Here is a tiny trained network, its code and every weight. The questions are about switching its units off for an input and a class, where a switched-off unit gives its printed mean instead of its output.

import numpy as np


def w(rows, s, z=0):
    codes = np.array(rows[::2]) - 128.0
    scale = np.full(codes.shape[1], s)
    scale[-1] = z or s
    return codes * scale


def f(y):
    return np.maximum(y, 0)


def log_softmax(a):
    a = a - a.max(-1, keepdims=True)
    return a - np.log(np.exp(a).sum(-1, keepdims=True))


def net(x, mask):
    res = np.array(x, float).reshape(1, 2) / 4 @ E
    y = f(res @ A[0][:, :-1].T + A[0][:, -1])
    res = res + np.where(mask, y, B[0][:, -1]) @ B[0][:, :-1]
    return log_softmax(res[-1] @ U[:, :-1].T + U[:, -1])


A, B = {}, {}
E = w([
[97,119,7,72],'x0',
[131,21,148,85],'x1',
],0.014)
A[0] = w([
[138,71,135,69,4],'n0',
[161,31,115,94,158],'n1',
[124,255,122,129,28],'n2',
[144,136,224,139,119],'n3',
[143,98,122,33,119],'n4',
[147,139,39,53,192],'n5',
[107,124,49,100,50],'n6',
[153,198,223,135,99],'n7',
[135,146,68,88,1],'n8',
[88,158,88,63,36],'n9',
[53,162,115,183,244],'n10',
[28,218,116,190,216],'n11',
[190,191,224,198,83],'n12',
],0.013,0.0074)
B[0] = w([
[119,17,61,97,163],'n0',
[121,76,136,70,222],'n1',
[164,9,66,101,200],'n2',
[70,103,53,98,216],'n3',
[105,75,51,70,187],'n4',
[33,178,86,163,247],'n5',
[53,93,86,192,193],'n6',
[70,138,37,157,220],'n7',
[137,112,30,227,164],'n8',
[117,49,54,204,173],'n9',
[82,83,100,12,209],'n10',
[108,54,39,13,242],'n11',
[41,92,47,168,250],'n12',
],0.011,0.014)
U = w([
[150,27,96,47,72],'0',
[40,126,89,234,121],'1',
[65,132,124,29,253],'2',
[168,227,209,118,2],'3',
[206,248,85,234,2],'4',
[254,240,194,200,2],'5',
[198,197,208,233,2],'6',
],0.0095,0.0075)

Each question gives the input, the list of numbers given to net, and the class t.
The units are the neurons (one row each of A and B). Each row of codes is followed by its name. A weight is (code - 128) times the scale printed after its matrix; where a second scale follows, it is the last column's (A, B and U).
mask holds one flag per neuron, in row order. A switched-off neuron (its flag False) gives its mean, the last column of its row in B, instead of its output. The means were averaged over made-up inputs and are rounded, as every weight is.
A unit's drop is (log p(t) with every unit on - log p(t) with that unit switched off) / (log p(t) with every unit on - log p(t) with every unit switched off).
The circuit of an input: a set's keep is (log p(t) with only the set's units on - log p(t) with every unit switched off) / (log p(t) with every unit on - log p(t) with every unit switched off). Starting from the 12 units with the biggest drops (on a tie, the unit counted first), units are removed one at a time, each time the one whose removal leaves the highest keep (on an exact tie, the one counted first), for as long as the keep stays at least 0.8.
circuit, biggest first: the units of the circuit, biggest drop first
most important unit: the unit with the biggest drop
top k neurons: the k neurons with the biggest drops, biggest first
drop of u: that unit's drop, to one decimal
input [8,-4], class 1: most important unit -> n5
input [-2,0], class 2: circuit, biggest first -> (n9, n2)
input [-1,-2], class 2: top 2 neurons -> (n2, n9)
input [3,1], class 2: top 2 neurons -> (n12, n7)
input [-3,-4], class 0: top 3 neurons -> (n5, n11, n2)
input [-1,3], class 2: top 3 neurons -> (n2, n11, n9)
input [5,-8], class 0: top 2 neurons -> (n11, n2)
input [6,-4], class 1: top 3 neurons -> (n5, n6, n8)
input [3,-1], class 2: circuit, biggest first -> (n12, n2)
input [4,-7], class 0: top 2 neurons -> (n2, n11)
input [-7,-8], class 0: top 4 neurons -> (n11, n2, n10, n5)
input [4,1], class 1: top 2 neurons -> (n11, n5)
input [-1,2], class 2: top 4 neurons -> (n2, n11, n9, n0)
input [-3,-5], class 0: circuit, biggest first -> (n5)
input [-2,3], class 2: top 2 neurons -> (n2, n11)
input [-6,4], class 1: top 3 neurons -> (n11, n10, n12)
input [-2,1], class 2: top 2 neurons -> (n5, n6)
input [6,4], class 1: top 2 neurons -> (n5, n11)
input [-5,-7], class 0: top 2 neurons -> (n11, n2)
input [-5,2], class 1: circuit, biggest first -> (n11)
input [-3,-8], class 0: drop of n2 -> 0.2
input [-3,-7], class 0: drop of n11 -> 0.1
input [1,-7], class 0: drop of n2 -> 0.3
input [-3,-3], class 2: drop of n1 -> 0.2
